Below is a small trained network, with its code and all its weights. Each question gives an input and a class and asks what happens when units are switched off, that is, made to give their printed mean instead of their output.

import numpy as np


def w(rows, s, z=0):
    codes = np.array(rows[::2]) - 128.0
    scale = np.full(codes.shape[1], s)
    scale[-1] = z or s
    return codes * scale


def f(y):
    return np.maximum(y, 0)


def log_softmax(a):
    a = a - a.max(-1, keepdims=True)
    return a - np.log(np.exp(a).sum(-1, keepdims=True))


def net(x, mask):
    res = np.array(x, float).reshape(1, 6) / 4 @ E
    y = f(res @ A[0][:, :-1].T + A[0][:, -1])
    res = res + np.where(mask, y, B[0][:, -1]) @ B[0][:, :-1]
    return log_softmax(res[-1] @ U[:, :-1].T + U[:, -1])


A, B = {}, {}
E = w([
[66,132,208,98,202,226,81,205,183,84],'x0',
[98,176,142,164,128,124,149,167,122,136],'x1',
[70,78,16,173,173,154,100,145,169,255],'x2',
[123,121,65,91,93,133,99,163,79,93],'x3',
[137,154,147,119,146,127,122,103,144,163],'x4',
[228,47,167,112,162,164,192,195,31,185],'x5',
],0.0096)
A[0] = w([
[120,151,139,56,110,62,176,107,128,72,185],'n1',
[54,91,98,125,162,174,135,117,123,223,114],'n2',
[67,130,213,143,115,89,140,70,88,16,40],'n3',
[183,74,217,166,101,146,146,183,103,191,136],'n4',
[146,187,94,171,56,82,133,96,126,146,254],'n5',
[145,144,88,168,86,9,146,63,121,167,135],'n6',
[159,164,217,71,82,123,151,99,147,44,94],'n7',
[2,154,124,154,55,111,103,49,206,64,33],'n8',
[80,147,128,155,79,99,86,88,189,87,7],'n9',
[140,106,69,209,52,82,135,81,108,109,167],'n10',
[92,125,148,111,192,223,48,168,186,58,126],'n11',
[49,56,49,191,176,112,90,126,180,150,104],'n12',
[47,152,114,104,117,95,107,28,155,108,30],'n13',
[58,121,206,129,188,154,84,200,158,151,99],'n14',
],0.0087,0.0014)
B[0] = w([
[70,147,126,165,132,106,177,117,155,93,193],'n1',
[88,207,80,64,107,146,233,140,136,115,206],'n2',
[68,190,147,105,110,114,129,107,145,113,213],'n3',
[120,75,130,93,130,183,79,180,70,129,197],'n4',
[133,109,147,187,172,103,126,155,139,156,199],'n5',
[185,125,80,155,176,71,65,82,153,52,226],'n6',
[59,176,107,2,118,108,175,67,161,85,229],'n7',
[172,89,187,140,133,188,117,218,47,195,244],'n8',
[196,110,132,63,51,243,140,204,55,185,198],'n9',
[212,151,131,136,164,58,106,84,138,76,209],'n10',
[230,125,99,216,198,18,35,159,228,117,249],'n11',
[48,213,91,100,49,177,179,9,154,86,227],'n12',
[125,72,184,151,116,121,158,183,54,173,202],'n13',
[168,129,121,103,132,79,109,158,184,149,218],'n14',
],0.0078,0.013)
U = w([
[178,121,97,231,227,57,72,91,211,82,148],'0',
[2,199,87,81,104,160,198,48,170,84,1],'1',
[182,40,150,117,139,231,152,167,43,152,200],'2',
],0.011,0.0012)

Each question gives the input, the list of numbers given to net, and the class t.
The units are the neurons (one row each of A and B). Each row of codes is followed by its name. A weight is (code - 128) times the scale printed after its matrix; where a second scale follows, it is the last column's (A, B and U).
mask holds one flag per neuron, in row order. A switched-off neuron (its flag False) gives its mean, the last column of its row in B, instead of its output. The means were averaged over made-up inputs and are rounded, as every weight is.
A unit's drop is (log p(t) with every unit on - log p(t) with that unit switched off) / (log p(t) with every unit on - log p(t) with every unit switched off).
The circuit of an input: a set's keep is (log p(t) with only the set's units on - log p(t) with every unit switched off) / (log p(t) with every unit on - log p(t) with every unit switched off). Starting from the 12 units with the biggest drops (on a tie, the unit counted first), units are removed one at a time, each time the one whose removal leaves the highest keep (on an exact tie, the one counted first), for as long as the keep stays at least 0.8.
circuit, biggest first: the units of the circuit, biggest drop first
k most important neurons: the k neurons with the biggest drops, biggest first
drop of u: that unit's drop, to one decimal
input [7,7,-2,8,-3,-6], class 0: circuit, biggest first	n11
input [-7,-5,1,3,3,6], class 0: 2 most important neurons	n6, n8
input [6,7,7,0,5,-8], class 2: 2 most important neurons	n8, n9
input [-7,2,2,1,-3,6], class 0: 3 most important neurons	n6, n8, n9
input [-7,-2,1,-1,2,7], class 0: 4 most important neurons	n6, n8, n9, n10
input [5,-5,6,2,7,-5], class 1: 2 most important neurons	n12, n2
input [6,2,-5,-4,-4,-5], class 0: 3 most important neurons	n11, n12, n2
input [6,8,7,-8,4,-4], class 1: 4 most important neurons	n12, n2, n6, n10
input [1,3,3,7,8,3], class 1: circuit, biggest first	n8, n11
input [-6,6,8,2,7,-3], class 1: 3 most important neurons	n12, n11, n2
input [-2,6,3,-4,8,5], class 2: 2 most important neurons	n11, n12
input [-8,-6,8,2,7,7], class 0: 3 most important neurons	n6, n7, n10
input [-4,2,-3,8,-6,-4], class 0: 3 most important neurons	n10, n6, n12
input [6,2,-3,7,-4,-8], class 2: circuit, biggest first	n8
input [-4,3,-4,8,-7,-2], class 0: 3 most important neurons	n12, n10, n2
input [4,1,5,3,1,5], class 1: 2 most important neurons	n8, n2
input [8,2,-5,8,-7,-2], class 0: drop of n11	4.1
input [4,4,2,-5,1,-6], class 2: drop of n8	0.4
input [2,3,-8,5,7,6], class 1: drop of n7	0.2
input [5,6,8,-4,-3,3], class 1: circuit, biggest first	n12
